Here is a tiny trained network, its code and every weight. The questions are about switching its units off for an input and a target symbol, where a switched-off unit gives its printed mean instead of its output.

import numpy as np


def w(rows, s, z=0):
    codes = np.array(rows[::2]) - 128.0
    scale = np.full(codes.shape[1], s)
    scale[-1] = z or s
    return codes * scale


def f(y):
    return y / 2 * (1 + np.tanh(0.7978845608 * (y + 0.044715 * y**3)))


def softmax(a):
    e = np.exp(a - a.max(-1, keepdims=True))
    return e / e.sum(-1, keepdims=True)


def log_softmax(a):
    a = a - a.max(-1, keepdims=True)
    return a - np.log(np.exp(a).sum(-1, keepdims=True))


def net(x, mask):
    ids = ['ΓΘΛΦδεμ'.index(c) for c in x.split()]
    T = len(ids)
    res = E[ids] + P[:T]
    q, k, v = (res @ M[0].T for M in (Q, K, V))
    z = softmax(np.where(np.tri(T) > 0, q @ k.T / 4**0.5, -1e9)) @ v
    res = res + np.where(mask[0], z, O[0][:, -1]) @ O[0][:, :-1]
    y = f(res @ A[0][:, :-1].T + A[0][:, -1])
    res = res + np.where(mask[1:13], y, B[0][:, -1]) @ B[0][:, :-1]
    return log_softmax(res[-1] @ U[:, :-1].T + U[:, -1])


Q, K, V, O, A, B = {}, {}, {}, {}, {}, {}
E = w([
[153,40,161],'Γ',
[132,109,142],'Θ',
[157,255,77],'Λ',
[16,150,61],'Φ',
[163,174,131],'δ',
[168,102,141],'ε',
[19,49,104],'μ',
],0.011)
P = w([
[197,160,191],'0',
[82,182,170],'1',
[133,115,95],'2',
[65,182,172],'3',
[135,103,67],'4',
[54,168,165],'5',
[132,94,47],'6',
[35,172,160],'7',
[129,79,28],'8',
[16,163,157],'9',
[111,75,18],'10',
[1,153,154],'11',
[96,66,18],'12',
],0.0094)
Q[0] = w([
[199,72,36],'head 0',
[82,200,254],'head 0',
[102,170,197],'head 0',
[167,116,80],'head 0',
],0.015)
K[0] = w([
[4,101,88],'head 0',
[190,156,185],'head 0',
[172,160,166],'head 0',
[60,125,83],'head 0',
],0.02)
V[0] = w([
[215,224,85],'head 0',
[241,81,191],'head 0',
[61,253,41],'head 0',
[172,166,84],'head 0',
],0.012)
O[0] = w([
[108,151,245,151],'head 0',
[207,84,177,33],'head 0',
[27,202,141,254],'head 0',
[125,136,150,133],'head 0',
],0.013,0.0027)
A[0] = w([
[229,82,192,226],'neuron 0',
[74,163,145,141],'neuron 1',
[138,173,55,206],'neuron 2',
[74,170,133,143],'neuron 3',
[56,147,127,191],'neuron 4',
[86,166,150,120],'neuron 5',
[197,254,123,253],'neuron 6',
[104,103,108,123],'neuron 7',
[58,150,127,174],'neuron 8',
[56,178,142,130],'neuron 9',
[128,157,87,103],'neuron 10',
[158,175,200,156],'neuron 11',
],0.0079,0.0052)
B[0] = w([
[79,28,121,248],'neuron 0',
[204,164,125,209],'neuron 1',
[2,101,217,236],'neuron 2',
[204,135,102,221],'neuron 3',
[223,155,99,246],'neuron 4',
[185,162,169,191],'neuron 5',
[51,32,97,195],'neuron 6',
[143,147,137,154],'neuron 7',
[229,141,70,241],'neuron 8',
[179,145,116,242],'neuron 9',
[136,118,153,177],'neuron 10',
[46,124,216,215],'neuron 11',
],0.0052,0.012)
U = w([
[2,128,182,126],'Γ',
[206,157,83,214],'Θ',
[145,85,130,121],'Λ',
[243,83,78,2],'Φ',
[206,129,123,154],'δ',
[117,184,178,14],'ε',
[43,75,81,219],'μ',
],0.0065,0.0041)

Each question gives the input, a string of symbols that net reads in full, and the target symbol t.
The units are the heads (4 rows each of Q, K, V and O) and the neurons (one row each of A and B). Each row of codes is followed by its name. A weight is (code - 128) times the scale printed after its matrix; where a second scale follows, it is the last column's (O, A, B and U).
mask holds one flag per unit, heads first, then neurons. A switched-off unit (its flag False) gives its mean, the last column of its rows in O or B, instead of its output. The means were averaged over made-up inputs and are rounded, as every weight is.
A unit's drop is (log p(t) with every unit on - log p(t) with that unit switched off) / (log p(t) with every unit on - log p(t) with every unit switched off).
The circuit of an input: a set's keep is (log p(t) with only the set's units on - log p(t) with every unit switched off) / (log p(t) with every unit on - log p(t) with every unit switched off). Starting from the 12 units with the biggest drops (on a tie, the unit counted first), units are removed one at a time, each time the one whose removal leaves the highest keep (on an exact tie, the one counted first), for as long as the keep stays at least 0.8.
circuit, biggest first: the units of the circuit, biggest drop first
unit that matters most: the unit with the biggest drop
top k neurons: the k neurons with the biggest drops, biggest first
drop when u is switched off: that unit's drop, to one decimal
input μ Φ Γ μ δ δ Λ δ δ, target μ: unit that matters most	neuron 2
input δ ε μ μ ε, target μ: circuit, biggest first	(head 0; neuron 2)
input ε δ ε μ, target Λ: circuit, biggest first	(head 0; neuron 0)
input δ Γ δ μ Γ ε Γ Γ, target Γ: circuit, biggest first	(head 0; neuron 8; neuron 4; neuron 11)
input Γ Θ Γ, target Φ: top 3 neurons	(neuron 2; neuron 11; neuron 6)
input μ Λ Θ Γ Θ δ Λ Φ Θ, target Θ: top 2 neurons	(neuron 8; neuron 4)
input ε δ μ Φ, target Λ: top 2 neurons	(neuron 2; neuron 0)
input ε Λ δ δ Φ Γ Φ Γ δ, target Θ: top 2 neurons	(neuron 8; neuron 4)
input μ δ δ, target μ: top 2 neurons	(neuron 4; neuron 8)
input Λ Φ δ Φ Γ Λ, target ε: drop when neuron 3 is switched off	0.0
input ε μ Θ δ δ μ μ δ δ Λ Λ, target μ: drop when head 0 is switched off	0.5
input Λ μ Φ Θ Λ Φ δ ε δ Λ Λ ε, target ε: drop when head 0 is switched off	0.9
input δ μ Φ δ δ Λ Λ Γ, target Γ: drop when neuron 8 is switched off	0.2
input Θ δ Λ δ Γ Λ Θ μ ε, target μ: circuit, biggest first	(head 0)
